Here is a tiny trained network, its code and every weight. The questions are about switching its units off for an input and a target symbol, where a switched-off unit gives its printed mean instead of its output.

import numpy as np


def w(rows, s, z=0):
    codes = np.array(rows[::2]) - 128.0
    scale = np.full(codes.shape[1], s)
    scale[-1] = z or s
    return codes * scale


def f(y):
    return np.maximum(y, 0)


def softmax(a):
    e = np.exp(a - a.max(-1, keepdims=True))
    return e / e.sum(-1, keepdims=True)


def log_softmax(a):
    a = a - a.max(-1, keepdims=True)
    return a - np.log(np.exp(a).sum(-1, keepdims=True))


def net(x, mask):
    ids = ['ΔΛΨεζθμξτφω'.index(c) for c in x.split()]
    T = len(ids)
    res = E[ids] + P[:T]
    u = 0
    for l in range(3):
        q, k, v = (res @ M[l].T for M in (Q, K, V))
        z = softmax(np.where(np.tri(T) > 0, q @ k.T / 4**0.5, -1e9)) @ v
        res = res + np.where(mask[u], z, O[l][:, -1]) @ O[l][:, :-1]
        u += 1
        y = f(res @ A[l][:, :-1].T + A[l][:, -1])
        res = res + np.where(mask[u : u + 8], y, B[l][:, -1]) @ B[l][:, :-1]
        u += 8
    return log_softmax(res[-1] @ U[:, :-1].T + U[:, -1])


Q, K, V, O, A, B = {}, {}, {}, {}, {}, {}
E = w([
[184,207,171,85,119,157,118],'Δ',
[39,218,118,154,107,159,136],'Λ',
[182,88,152,167,136,201,175],'Ψ',
[8,1,85,90,75,114,93],'ε',
[132,167,129,157,108,253,172],'ζ',
[162,251,169,166,112,157,87],'θ',
[135,222,147,164,132,72,121],'μ',
[36,160,137,89,90,72,143],'ξ',
[153,78,68,169,153,235,83],'τ',
[129,101,56,49,131,66,162],'φ',
[216,118,144,131,143,177,80],'ω',
],0.0077)
P = w([
[72,170,160,166,196,158,148],'0',
[172,136,103,135,75,105,161],'1',
[84,157,105,169,172,167,35],'2',
[132,121,174,71,202,168,128],'3',
[163,123,76,111,1,112,148],'4',
[37,136,92,139,154,188,26],'5',
[128,125,154,51,219,149,122],'6',
[163,123,72,113,11,110,147],'7',
],0.0094)
Q[0] = w([
[192,121,101,73,110,86,169],'0.h0',
[2,109,171,173,124,145,68],'0.h0',
[100,136,133,150,152,142,102],'0.h0',
[226,177,116,141,125,149,142],'0.h0',
],0.0097)
K[0] = w([
[186,149,104,125,131,118,153],'0.h0',
[5,121,174,159,163,145,74],'0.h0',
[79,101,146,115,129,122,103],'0.h0',
[188,121,122,107,47,134,129],'0.h0',
],0.011)
V[0] = w([
[131,164,122,154,78,145,138],'0.h0',
[115,116,64,123,20,78,100],'0.h0',
[42,96,138,135,159,115,103],'0.h0',
[157,82,121,123,2,97,121],'0.h0',
],0.0055)
O[0] = w([
[156,159,126,109,14,137,93,200],'0.h0',
[253,183,90,60,137,137,91,153],'0.h0',
[78,202,114,147,245,136,101,117],'0.h0',
[229,178,151,94,110,113,150,2],'0.h0',
],0.0047,0.00067)
A[0] = w([
[125,153,155,163,188,166,117,224],'0.n0',
[117,122,131,93,100,142,198,138],'0.n1',
[117,144,107,123,139,169,109,253],'0.n2',
[153,190,190,104,151,183,96,239],'0.n3',
[115,156,87,174,89,146,85,211],'0.n4',
[179,226,140,115,50,37,168,245],'0.n5',
[150,144,112,184,105,160,124,177],'0.n6',
[255,92,102,119,103,171,147,208],'0.n7',
],0.0098,0.0024)
B[0] = w([
[89,100,139,84,198,67,133,214],'0.n0',
[78,62,151,82,121,158,180,167],'0.n1',
[99,138,116,151,153,189,85,215],'0.n2',
[98,46,151,134,250,116,122,208],'0.n3',
[70,174,41,102,68,215,77,212],'0.n4',
[125,191,219,2,119,110,183,250],'0.n5',
[122,174,128,168,82,188,52,176],'0.n6',
[213,88,215,88,96,156,63,253],'0.n7',
],0.0066,0.006)
Q[1] = w([
[214,195,174,137,192,113,138],'1.h0',
[145,96,180,130,160,121,254],'1.h0',
[185,55,130,142,135,148,141],'1.h0',
[127,177,79,137,123,129,16],'1.h0',
],0.0069)
K[1] = w([
[174,172,154,110,160,136,117],'1.h0',
[125,130,144,147,247,120,139],'1.h0',
[154,93,115,160,156,148,81],'1.h0',
[144,128,131,94,27,146,112],'1.h0',
],0.011)
V[1] = w([
[43,254,63,166,125,193,165],'1.h0',
[122,48,88,154,42,129,110],'1.h0',
[140,159,172,33,79,75,189],'1.h0',
[45,76,81,74,191,41,159],'1.h0',
],0.0062)
O[1] = w([
[62,108,149,80,26,111,48,62],'1.h0',
[196,178,84,3,182,107,87,11],'1.h0',
[158,170,170,133,107,215,181,254],'1.h0',
[94,67,188,71,122,128,255,48],'1.h0',
],0.0063,0.0027)
A[1] = w([
[176,138,141,109,68,54,221,108],'1.n0',
[92,254,161,110,78,91,163,79],'1.n1',
[120,109,63,126,71,103,185,240],'1.n2',
[170,143,82,208,143,151,113,120],'1.n3',
[79,121,73,121,49,81,128,201],'1.n4',
[166,128,81,151,136,128,61,115],'1.n5',
[119,131,174,174,189,108,196,167],'1.n6',
[109,111,146,56,177,112,154,250],'1.n7',
],0.0078,0.0025)
B[1] = w([
[104,105,112,147,47,1,190,207],'1.n0',
[185,242,11,156,234,183,207,202],'1.n1',
[23,42,75,199,160,132,110,159],'1.n2',
[162,189,61,171,49,84,147,207],'1.n3',
[52,42,84,224,169,150,172,175],'1.n4',
[121,161,97,94,85,38,48,202],'1.n5',
[52,16,35,175,122,225,47,185],'1.n6',
[128,103,85,84,165,74,83,254],'1.n7',
],0.0064,0.0074)
Q[2] = w([
[186,110,118,141,194,142,86],'2.h0',
[78,74,198,4,219,234,178],'2.h0',
[159,56,149,73,126,33,88],'2.h0',
[38,128,112,51,99,173,177],'2.h0',
],0.0042)
K[2] = w([
[113,101,150,117,124,172,85],'2.h0',
[59,91,93,198,255,120,128],'2.h0',
[147,94,166,144,115,91,93],'2.h0',
[110,121,104,137,151,106,163],'2.h0',
],0.0077)
V[2] = w([
[88,95,177,152,93,143,152],'2.h0',
[113,162,150,131,172,254,149],'2.h0',
[109,78,172,138,150,139,94],'2.h0',
[208,154,168,103,109,97,132],'2.h0',
],0.0076)
O[2] = w([
[254,158,127,105,134,190,82,123],'2.h0',
[193,40,28,201,130,63,26,117],'2.h0',
[178,134,89,90,225,127,159,136],'2.h0',
[105,183,215,195,103,60,158,3],'2.h0',
],0.005,0.0066)
A[2] = w([
[253,233,195,172,169,143,144,118],'2.n0',
[201,133,54,249,142,168,78,156],'2.n1',
[117,52,83,206,182,135,65,176],'2.n2',
[38,159,85,230,121,133,203,94],'2.n3',
[52,72,84,147,102,33,160,89],'2.n4',
[148,129,177,144,105,233,98,247],'2.n5',
[236,115,203,94,116,187,114,176],'2.n6',
[87,192,66,84,126,160,131,251],'2.n7',
],0.0061,0.0028)
B[2] = w([
[66,193,67,127,210,80,125,171],'2.n0',
[120,146,88,97,82,130,186,215],'2.n1',
[113,91,75,106,70,44,158,249],'2.n2',
[189,39,239,207,183,71,185,180],'2.n3',
[34,179,124,150,154,192,139,171],'2.n4',
[77,81,154,138,130,214,125,169],'2.n5',
[47,94,209,170,165,131,74,161],'2.n6',
[254,98,183,114,190,175,101,212],'2.n7',
],0.0073,0.014)
U = w([
[248,119,129,44,189,84,106,215],'Δ',
[34,155,187,158,194,95,48,127],'Λ',
[223,104,86,162,72,186,191,148],'Ψ',
[65,126,113,122,42,41,177,33],'ε',
[175,164,97,105,50,92,71,147],'ζ',
[35,72,90,120,133,122,86,162],'θ',
[129,33,220,191,49,140,109,215],'μ',
[110,113,171,199,205,174,195,60],'ξ',
[123,132,160,127,136,253,119,75],'τ',
[198,138,123,173,169,17,170,116],'φ',
[108,221,71,121,173,183,145,2],'ω',
],0.0062,0.0027)

Each question gives the input, a string of symbols that net reads in full, and the target symbol t.
The units are the heads (4 rows each of Q, K, V and O) and the neurons (one row each of A and B). Each row of codes is followed by its name. A weight is (code - 128) times the scale printed after its matrix; where a second scale follows, it is the last column's (O, A, B and U).
mask holds one flag per unit, layer by layer, with each layer's heads first. A switched-off unit (its flag False) gives its mean, the last column of its rows in O or B, instead of its output. The means were averaged over made-up inputs and are rounded, as every weight is.
A unit's drop is (log p(t) with every unit on - log p(t) with that unit switched off) / (log p(t) with every unit on - log p(t) with every unit switched off).
The circuit of an input: a set's keep is (log p(t) with only the set's units on - log p(t) with every unit switched off) / (log p(t) with every unit on - log p(t) with every unit switched off). Starting from the 12 units with the biggest drops (on a tie, the unit counted first), units are removed one at a time, each time the one whose removal leaves the highest keep (on an exact tie, the one counted first), for as long as the keep stays at least 0.8.
circuit, biggest first: the units of the circuit, biggest drop first
unit that matters most: the unit with the biggest drop
top k neurons: the k neurons with the biggest drops, biggest first
k most important neurons of layer l: the k neurons of layer l with the biggest drops, biggest first
input φ τ Δ, target Λ: unit that matters most -> 2.h0
input ζ τ φ θ φ Ψ ε Ψ, target μ: circuit, biggest first -> [0.n7, 0.h0, 2.n6, 1.n1]
input ξ μ Δ φ Δ ε, target ξ: 2 most important neurons of layer 1 -> [1.n0, 1.n3]
input Δ φ ε ω Ψ ω θ, target θ: top 3 neurons -> [1.n6, 0.n3, 0.n4]
input φ μ ξ ω θ ω, target ε: top 3 neurons -> [0.n5, 1.n1, 2.n1]
input τ Λ φ φ Ψ, target μ: top 3 neurons -> [0.n7, 2.n6, 1.n0]
input ξ Δ φ ε ω φ τ Δ, target Δ: 2 most important neurons of layer 1 -> [1.n3, 1.n1]
input φ φ τ μ, target θ: top 3 neurons -> [1.n6, 0.n3, 0.n4]
input τ ε ω ω ξ μ φ ω, target Λ: 3 most important neurons of layer 0 -> [0.n7, 0.n6, 0.n5]
input φ ω ε φ Δ θ, target ξ: top 2 neurons -> [0.n5, 1.n3]
input ω φ ω ε φ φ Ψ, target θ: top 3 neurons -> [2.n7, 1.n6, 0.n3]
input φ Ψ θ φ Δ, target Δ: top 2 neurons -> [0.n5, 1.n1]
input ε μ Λ Δ Δ θ, target ξ: 3 most important neurons of layer 0 -> [0.n5, 0.n7, 0.n2]
input ξ τ Δ ε ω τ, target φ: top 3 neurons -> [0.n7, 2.n3, 1.n3]
input μ ξ φ ξ τ θ, target Λ: top 2 neurons -> [1.n5, 0.n7]
input Δ ε τ Λ, target θ: unit that matters most -> 0.n4
input τ μ Λ Λ φ φ, target Ψ: top 2 neurons -> [0.n5, 0.n7]
input φ Ψ φ φ τ φ, target Λ: top 4 neurons -> [1.n5, 0.n7, 0.n4, 0.n6]
input θ Λ ω τ φ Δ, target Ψ: top 3 neurons -> [0.n7, 0.n5, 2.n1]
input φ τ ε ω ε φ Δ, target θ: top 4 neurons -> [0.n3, 1.n6, 0.n4, 2.n7]
input τ ω ε, target φ: unit that matters most -> 0.h0
input ζ τ Δ μ φ ω, target Ψ: 3 most important neurons of layer 0 -> [0.n5, 0.n7, 0.n2]
input φ Ψ φ τ θ ζ ω, target θ: 2 most important neurons of layer 0 -> [0.n3, 0.n4]
input τ Δ Λ ω ω, target Λ: 2 most important neurons of layer 2 -> [2.n0, 2.n6]
input ω ω Δ, target φ: 3 most important neurons of layer 0 -> [0.n7, 0.n5, 0.n6]
input τ μ τ Δ, target θ: 3 most important neurons of layer 2 -> [2.n7, 2.n3, 2.n2]
